Below are the code and all the weights of a small trained network. Each question names an input and a class and asks about switching units off, where a switched-off unit gives its printed mean instead of its output.

import numpy as np


def w(rows, s, z=0):
    codes = np.array(rows[::2]) - 128.0
    scale = np.full(codes.shape[1], s)
    scale[-1] = z or s
    return codes * scale


def f(y):
    return y / 2 * (1 + np.tanh(0.7978845608 * (y + 0.044715 * y**3)))


def log_softmax(a):
    a = a - a.max(-1, keepdims=True)
    return a - np.log(np.exp(a).sum(-1, keepdims=True))


def net(x, mask):
    res = np.array(x, float).reshape(1, 3) / 4 @ E
    y = f(res @ A[0][:, :-1].T + A[0][:, -1])
    res = res + np.where(mask, y, B[0][:, -1]) @ B[0][:, :-1]
    return log_softmax(res[-1] @ U[:, :-1].T + U[:, -1])


A, B = {}, {}
E = w([
[28,224,216,25,12,26,242,38,16,237],'x0',
[32,242,225,245,211,186,80,18,237,210],'x1',
[3,67,60,241,27,251,233,80,97,59],'x2',
],0.0039)
A[0] = w([
[34,240,233,234,208,177,89,18,236,221,76],'neuron 0',
[61,195,189,46,46,47,213,63,43,208,70],'neuron 1',
[62,197,194,42,44,47,213,55,46,200,73],'neuron 2',
[230,184,187,28,211,24,30,186,142,194,235],'neuron 3',
[57,200,199,25,35,25,232,44,33,210,254],'neuron 4',
[203,38,43,21,51,61,188,221,17,63,87],'neuron 5',
[239,198,206,25,214,24,25,173,157,191,66],'neuron 6',
[66,200,195,62,37,42,212,56,49,205,65],'neuron 7',
[232,41,42,227,243,242,3,238,244,8,96],'neuron 8',
[9,67,61,233,26,248,246,86,96,56,166],'neuron 9',
[226,187,192,23,212,20,35,177,147,198,128],'neuron 10',
[34,236,229,235,199,170,83,8,243,218,85],'neuron 11',
[14,75,65,235,15,242,239,70,95,67,87],'neuron 12',
[207,40,42,19,43,65,191,222,22,69,70],'neuron 13',
],0.0036,0.0038)
B[0] = w([
[235,240,201,25,213,194,248,235,14,17,213],'neuron 0',
[226,39,35,223,226,38,127,40,205,22,180],'neuron 1',
[220,41,25,226,234,44,135,40,217,26,182],'neuron 2',
[14,182,111,209,77,48,67,205,82,219,235],'neuron 3',
[72,30,169,214,221,98,97,181,228,94,254],'neuron 4',
[211,223,225,31,204,218,237,241,24,39,192],'neuron 5',
[77,237,10,190,36,25,93,73,13,200,186],'neuron 6',
[222,45,28,219,226,39,136,41,191,30,179],'neuron 7',
[208,10,18,249,248,14,95,44,236,18,243],'neuron 8',
[18,234,59,199,50,26,68,185,28,223,214],'neuron 9',
[36,231,58,191,55,47,73,143,34,206,199],'neuron 10',
[226,238,210,25,219,198,244,239,15,17,216],'neuron 11',
[45,242,17,192,22,26,66,101,3,217,188],'neuron 12',
[214,243,205,19,200,200,233,229,21,36,187],'neuron 13',
],0.0043,0.0062)
U = w([
[240,5,15,252,250,57,72,24,249,11,20],'0',
[243,243,236,17,202,226,243,249,5,21,53],'1',
[9,244,12,214,10,42,18,105,10,252,8],'2',
[11,37,226,160,95,170,37,218,232,232,242],'3',
[222,18,245,6,10,246,142,12,241,229,4],'4',
[233,26,243,13,14,253,146,12,241,238,4],'5',
],0.0044,0.0042)

Each question gives the input, the list of numbers given to net, and the class t.
The units are the neurons (one row each of A and B). Each row of codes is followed by its name. A weight is (code - 128) times the scale printed after its matrix; where a second scale follows, it is the last column's (A, B and U).
mask holds one flag per neuron, in row order. A switched-off neuron (its flag False) gives its mean, the last column of its row in B, instead of its output. The means were averaged over made-up inputs and are rounded, as every weight is.
A unit's drop is (log p(t) with every unit on - log p(t) with that unit switched off) / (log p(t) with every unit on - log p(t) with every unit switched off).
The circuit of an input: a set's keep is (log p(t) with only the set's units on - log p(t) with every unit switched off) / (log p(t) with every unit on - log p(t) with every unit switched off). Starting from the 12 units with the biggest drops (on a tie, the unit counted first), units are removed one at a time, each time the one whose removal leaves the highest keep (on an exact tie, the one counted first), for as long as the keep stays at least 0.8.
circuit, biggest first: the units of the circuit, biggest drop first
top k neurons: the k neurons with the biggest drops, biggest first
drop of u: that unit's drop, to one decimal
input [-1,1,-2], class 3: top 2 neurons : (neuron 12; neuron 9)
input [3,-1,3], class 3: top 3 neurons : (neuron 8; neuron 6; neuron 10)
input [5,5,-5], class 0: circuit, biggest first : (neuron 2; neuron 1)
input [8,1,-8], class 0: circuit, biggest first : (neuron 2)
input [5,8,1], class 1: top 2 neurons : (neuron 11; neuron 0)
input [2,1,-2], class 3: top 3 neurons : (neuron 8; neuron 12; neuron 9)
input [-4,-6,1], class 1: top 2 neurons : (neuron 5; neuron 13)
input [-7,-8,-4], class 1: top 2 neurons : (neuron 5; neuron 13)
input [-3,-5,8], class 2: drop of neuron 12 : 0.2
input [5,-1,-4], class 0: drop of neuron 4 : 0.1
input [5,-5,-4], class 0: drop of neuron 8 : -0.2
input [0,-2,5], class 2: drop of neuron 9 : 0.2
